Below is a small trained network, with its code and all its weights. Each question gives an input and a class and asks what happens when units are switched off, that is, made to give their printed mean instead of their output.

import numpy as np


def w(rows, s, z=0):
    codes = np.array(rows[::2]) - 128.0
    scale = np.full(codes.shape[1], s)
    scale[-1] = z or s
    return codes * scale


def norm(h):
    return h / np.sqrt((h * h).mean(-1, keepdims=True) + 1e-5)


def f(y):
    return y / 2 * (1 + np.tanh(0.7978845608 * (y + 0.044715 * y**3)))


def log_softmax(a):
    a = a - a.max(-1, keepdims=True)
    return a - np.log(np.exp(a).sum(-1, keepdims=True))


def net(x, mask):
    res = np.array(x, float).reshape(1, 5) / 4 @ E
    u = 0
    for l in range(2):
        y = f(norm(res) @ A[l][:, :-1].T + A[l][:, -1])
        res = res + np.where(mask[u : u + 7], y, B[l][:, -1]) @ B[l][:, :-1]
        u += 7
    return log_softmax(norm(res)[-1] @ U[:, :-1].T + U[:, -1])


A, B = {}, {}
E = w([
[225,217,83,88,57,75],'x0',
[39,186,169,109,20,115],'x1',
[86,220,121,2,150,120],'x2',
[67,152,155,210,229,44],'x3',
[103,90,56,130,87,72],'x4',
],0.0075)
A[0] = w([
[83,68,11,82,59,43,76],'0.n1',
[212,109,88,196,83,133,91],'0.n2',
[213,99,192,2,164,200,61],'0.n3',
[179,196,203,168,150,230,73],'0.n4',
[76,250,145,78,115,102,149],'0.n5',
[66,73,206,181,140,243,20],'0.n6',
[64,155,138,168,195,83,3],'0.n7',
],0.009,0.0036)
B[0] = w([
[66,41,135,108,127,115,223],'0.n1',
[213,74,70,123,158,145,216],'0.n2',
[143,59,25,73,78,87,205],'0.n3',
[99,59,127,95,79,73,175],'0.n4',
[225,157,141,125,94,187,254],'0.n5',
[1,138,149,121,77,104,216],'0.n6',
[42,115,186,121,160,151,168],'0.n7',
],0.0094,0.0049)
A[1] = w([
[114,138,168,99,194,6,249],'1.n1',
[119,153,45,43,148,49,145],'1.n2',
[79,77,186,52,163,208,221],'1.n3',
[101,153,111,15,125,150,4],'1.n4',
[151,99,155,251,31,121,109],'1.n5',
[107,46,45,108,109,184,68],'1.n6',
[150,234,133,84,114,145,1],'1.n7',
],0.011,0.0033)
B[1] = w([
[94,135,168,155,44,195,202],'1.n1',
[116,107,125,100,54,125,217],'1.n2',
[133,103,121,188,59,118,238],'1.n3',
[213,169,74,73,145,55,183],'1.n4',
[157,122,98,44,81,95,213],'1.n5',
[156,86,147,98,93,99,253],'1.n6',
[84,222,198,11,169,129,182],'1.n7',
],0.011,0.0058)
U = w([
[119,140,112,115,167,137,32],'0',
[189,44,83,59,31,97,215],'1',
[113,155,104,119,179,123,5],'2',
[143,255,165,30,102,127,180],'3',
[34,104,191,226,105,147,214],'4',
[229,109,97,194,206,133,96],'5',
[122,160,118,129,180,110,2],'6',
],0.016,0.0069)

Each question gives the input, the list of numbers given to net, and the class t.
The units are the neurons (one row each of A and B). Each row of codes is followed by its name. A weight is (code - 128) times the scale printed after its matrix; where a second scale follows, it is the last column's (A, B and U).
mask holds one flag per neuron, layer by layer. A switched-off neuron (its flag False) gives its mean, the last column of its row in B, instead of its output. The means were averaged over made-up inputs and are rounded, as every weight is.
A unit's drop is (log p(t) with every unit on - log p(t) with that unit switched off) / (log p(t) with every unit on - log p(t) with every unit switched off).
The circuit of an input: a set's keep is (log p(t) with only the set's units on - log p(t) with every unit switched off) / (log p(t) with every unit on - log p(t) with every unit switched off). Starting from the 12 units with the biggest drops (on a tie, the unit counted first), units are removed one at a time, each time the one whose removal leaves the highest keep (on an exact tie, the one counted first), for as long as the keep stays at least 0.8.
units of the circuit, in order: the units of the circuit, biggest drop first
k most important neurons: the k neurons with the biggest drops, biggest first
k most important neurons of layer l: the k neurons of layer l with the biggest drops, biggest first
drop of u: that unit's drop, to one decimal
input [8,7,1,0,6], class 3: units of the circuit, in order : 0.n3; 1.n7
input [-1,1,2,4,-2], class 4: units of the circuit, in order : 0.n7
input [8,-5,-1,8,-1], class 4: 2 most important neurons : 1.n1; 0.n5
input [-3,1,7,-1,1], class 3: units of the circuit, in order : 0.n5; 1.n7
input [0,8,-4,6,7], class 4: 2 most important neurons : 0.n7; 0.n2
input [0,-5,7,5,7], class 4: 3 most important neurons : 1.n1; 0.n3; 0.n7
input [-6,7,6,-4,1], class 3: 2 most important neurons : 0.n5; 1.n7
input [-2,7,2,-5,-3], class 3: 3 most important neurons of layer 0 : 0.n1; 0.n5; 0.n2
input [-6,-5,5,7,6], class 4: drop of 1.n4 : 0.0
input [8,-3,-8,5,-1], class 5: drop of 0.n1 : 0.1
input [7,-7,-8,6,6], class 5: drop of 0.n4 : 0.2
